Here is a tiny trained network, its code and every weight. The questions are about switching its units off for an input and a class, where a switched-off unit gives its printed mean instead of its output.

import numpy as np


def w(rows, s, z=0):
    codes = np.array(rows[::2]) - 128.0
    scale = np.full(codes.shape[1], s)
    scale[-1] = z or s
    return codes * scale


def norm(h):
    return h / np.sqrt((h * h).mean(-1, keepdims=True) + 1e-5)


def f(y):
    return np.maximum(y, 0)


def log_softmax(a):
    a = a - a.max(-1, keepdims=True)
    return a - np.log(np.exp(a).sum(-1, keepdims=True))


def net(x, mask):
    res = np.array(x, float).reshape(1, 8) / 4 @ E
    u = 0
    for l in range(3):
        y = f(norm(res) @ A[l][:, :-1].T + A[l][:, -1])
        res = res + np.where(mask[u : u + 12], y, B[l][:, -1]) @ B[l][:, :-1]
        u += 12
    return log_softmax(norm(res)[-1] @ U[:, :-1].T + U[:, -1])


A, B = {}, {}
E = w([
[151,155,192,46,91,114,132],'x0',
[61,111,86,103,80,73,136],'x1',
[117,119,210,195,128,93,131],'x2',
[87,200,128,134,164,130,251],'x3',
[126,129,127,131,127,128,127],'x4',
[134,180,107,116,171,38,98],'x5',
[128,129,128,130,127,131,125],'x6',
[124,128,128,126,132,126,127],'x7',
],0.016)
A[0] = w([
[12,83,37,87,14,56,150,53],'L0N0',
[54,211,165,139,180,127,176,177],'L0N1',
[130,166,186,5,32,91,151,9],'L0N2',
[169,32,33,170,180,93,195,71],'L0N3',
[77,87,107,87,83,27,146,55],'L0N4',
[164,130,101,46,154,153,151,153],'L0N5',
[85,83,152,115,90,178,164,46],'L0N6',
[66,43,105,142,89,241,167,64],'L0N7',
[140,146,172,82,39,136,176,58],'L0N8',
[69,31,28,215,180,112,138,1],'L0N9',
[1,109,117,148,8,66,142,27],'L0N10',
[133,127,170,162,47,91,48,124],'L0N11',
],0.01,0.0085)
B[0] = w([
[244,129,169,123,205,192,134,201],'L0N0',
[121,29,108,159,117,136,86,254],'L0N1',
[60,205,150,159,139,213,77,190],'L0N2',
[107,170,135,114,128,174,91,164],'L0N3',
[200,145,138,146,166,122,117,168],'L0N4',
[129,100,89,187,134,183,112,211],'L0N5',
[152,151,101,177,64,86,145,150],'L0N6',
[197,182,140,162,13,74,113,197],'L0N7',
[104,169,154,146,126,116,76,169],'L0N8',
[54,241,209,160,154,213,45,166],'L0N9',
[225,83,191,117,206,139,162,172],'L0N10',
[66,60,100,170,142,125,167,206],'L0N11',
],0.011,0.0077)
A[1] = w([
[147,116,149,161,113,91,149,54],'L1N0',
[125,133,174,72,124,131,124,44],'L1N1',
[114,122,170,58,75,122,119,63],'L1N2',
[94,181,161,110,144,128,191,158],'L1N3',
[129,77,111,108,95,97,135,40],'L1N4',
[116,114,137,132,106,169,180,4],'L1N5',
[132,159,165,61,124,109,121,92],'L1N6',
[99,163,111,140,139,127,253,89],'L1N7',
[122,174,84,134,192,61,113,127],'L1N8',
[171,112,137,165,128,148,117,168],'L1N9',
[150,149,112,150,156,176,107,61],'L1N10',
[83,191,155,139,116,154,75,23],'L1N11',
],0.019,0.004)
B[1] = w([
[115,121,101,124,127,122,173,161],'L1N0',
[116,145,133,213,182,168,122,147],'L1N1',
[110,149,122,202,142,166,109,150],'L1N2',
[134,89,115,177,180,114,56,163],'L1N3',
[169,155,136,129,187,140,113,138],'L1N4',
[180,138,136,150,79,99,95,158],'L1N5',
[151,144,152,164,118,177,127,150],'L1N6',
[167,69,77,142,167,87,7,170],'L1N7',
[189,144,187,153,5,154,144,195],'L1N8',
[147,124,174,91,146,110,162,246],'L1N9',
[133,145,171,103,159,138,164,220],'L1N10',
[31,147,145,92,99,110,139,193],'L1N11',
],0.013,0.011)
A[2] = w([
[99,59,135,98,113,116,80,2],'L2N0',
[142,174,8,4,104,179,141,151],'L2N1',
[145,94,92,196,91,136,103,117],'L2N2',
[134,196,38,34,127,150,114,140],'L2N3',
[83,64,158,47,115,125,44,90],'L2N4',
[165,119,145,78,199,141,252,82],'L2N5',
[165,57,118,127,186,119,102,155],'L2N6',
[11,69,176,138,128,27,183,140],'L2N7',
[123,160,115,118,111,42,128,62],'L2N8',
[173,133,138,125,22,120,193,152],'L2N9',
[132,157,190,114,132,167,143,217],'L2N10',
[150,161,63,61,113,149,146,5],'L2N11',
],0.014,0.0046)
B[2] = w([
[124,146,74,127,116,79,83,141],'L2N0',
[128,68,121,170,114,136,251,163],'L2N1',
[95,162,107,87,122,78,111,190],'L2N2',
[64,86,149,176,116,133,196,154],'L2N3',
[104,141,50,145,173,107,70,168],'L2N4',
[141,144,141,65,171,78,97,175],'L2N5',
[100,171,77,89,151,104,126,210],'L2N6',
[91,78,76,101,100,175,213,179],'L2N7',
[154,122,145,136,84,114,117,130],'L2N8',
[104,139,85,59,106,69,115,198],'L2N9',
[102,165,111,98,138,94,146,253],'L2N10',
[126,124,118,115,115,141,189,135],'L2N11',
],0.014,0.011)
U = w([
[160,63,52,152,161,112,14,117],'0',
[220,130,171,97,179,119,132,86],'1',
[101,152,115,88,124,93,130,255],'2',
[72,187,153,186,128,187,96,60],'3',
[104,144,114,75,122,97,132,197],'4',
[182,139,145,128,2,90,111,49],'5',
[100,147,112,82,137,93,130,157],'6',
[139,62,123,145,125,122,194,81],'7',
],0.016,0.0066)

Each question gives the input, the list of numbers given to net, and the class t.
The units are the neurons (one row each of A and B). Each row of codes is followed by its name. A weight is (code - 128) times the scale printed after its matrix; where a second scale follows, it is the last column's (A, B and U).
mask holds one flag per neuron, layer by layer. A switched-off neuron (its flag False) gives its mean, the last column of its row in B, instead of its output. The means were averaged over made-up inputs and are rounded, as every weight is.
A unit's drop is (log p(t) with every unit on - log p(t) with that unit switched off) / (log p(t) with every unit on - log p(t) with every unit switched off).
unit that matters most: the unit with the biggest drop
top k neurons: the k neurons with the biggest drops, biggest first
k most important neurons of layer l: the k neurons of layer l with the biggest drops, biggest first
input [4,1,-8,6,0,1,-1,-4], class 7: unit that matters most -> L0N5
input [-7,0,8,2,5,5,-5,-2], class 7: top 3 neurons -> [L2N7, L0N1, L0N2]
input [-2,6,-1,0,4,-8,-1,1], class 5: top 2 neurons -> [L0N7, L0N6]
input [-7,-5,5,-6,6,2,1,-2], class 3: top 2 neurons -> [L0N9, L0N1]
input [-5,-6,8,7,-1,5,-2,5], class 7: top 3 neurons -> [L0N1, L2N7, L1N0]
input [0,-5,6,7,0,8,1,1], class 5: top 3 neurons -> [L1N8, L0N1, L0N11]
input [-7,1,1,-6,-4,7,4,2], class 3: top 2 neurons -> [L0N9, L0N1]
input [4,5,-1,3,1,-3,-5,-1], class 1: top 2 neurons -> [L0N0, L0N10]
input [-3,-2,7,-6,-2,3,1,-1], class 7: top 2 neurons -> [L2N7, L0N11]
input [8,-3,-3,8,-3,-4,5,3], class 0: 2 most important neurons of layer 1 -> [L1N7, L1N3]
input [5,-5,-3,6,-4,8,-3,4], class 5: top 3 neurons -> [L1N8, L0N1, L0N0]
input [3,8,5,-1,-5,1,0,8], class 1: top 2 neurons -> [L0N0, L0N10]
input [-1,-6,8,-7,1,-2,6,-1], class 7: top 4 neurons -> [L1N7, L0N11, L1N9, L0N1]
input [-2,-1,3,7,-5,8,6,-1], class 5: top 3 neurons -> [L1N8, L0N1, L0N11]
input [-5,1,4,-3,-8,-1,-5,8], class 2: unit that matters most -> L1N11
input [-6,-8,-8,8,6,5,8,6], class 0: 2 most important neurons of layer 1 -> [L1N7, L1N11]
input [8,-2,-8,2,-5,-8,2,7], class 3: 4 most important neurons of layer 0 -> [L0N2, L0N8, L0N1, L0N11]
input [6,2,-4,6,7,8,2,-1], class 5: top 2 neurons -> [L1N8, L0N1]
input [-7,3,6,-4,6,-5,-1,-2], class 3: top 2 neurons -> [L0N9, L2N9]
input [-7,3,-2,6,-5,-8,4,-1], class 5: unit that matters most -> L0N7
input [1,-6,6,-6,0,-2,-8,-6], class 4: 4 most important neurons of layer 1 -> [L1N7, L1N9, L1N3, L1N0]
input [-5,-2,7,-2,-1,2,-3,-1], class 7: 2 most important neurons of layer 0 -> [L0N2, L0N11]
input [6,2,5,6,6,4,1,-3], class 0: 2 most important neurons of layer 0 -> [L0N7, L0N9]
input [-6,-5,4,-2,0,1,-2,4], class 3: 4 most important neurons of layer 2 -> [L2N9, L2N6, L2N2, L2N5]
input [7,7,-3,0,2,7,-7,-6], class 1: 3 most important neurons of layer 0 -> [L0N0, L0N4, L0N10]
input [1,-5,7,-6,-3,8,-2,6], class 5: 4 most important neurons of layer 0 -> [L0N1, L0N0, L0N10, L0N5]
input [4,-5,-7,2,-1,0,2,-2], class 7: unit that matters most -> L2N1
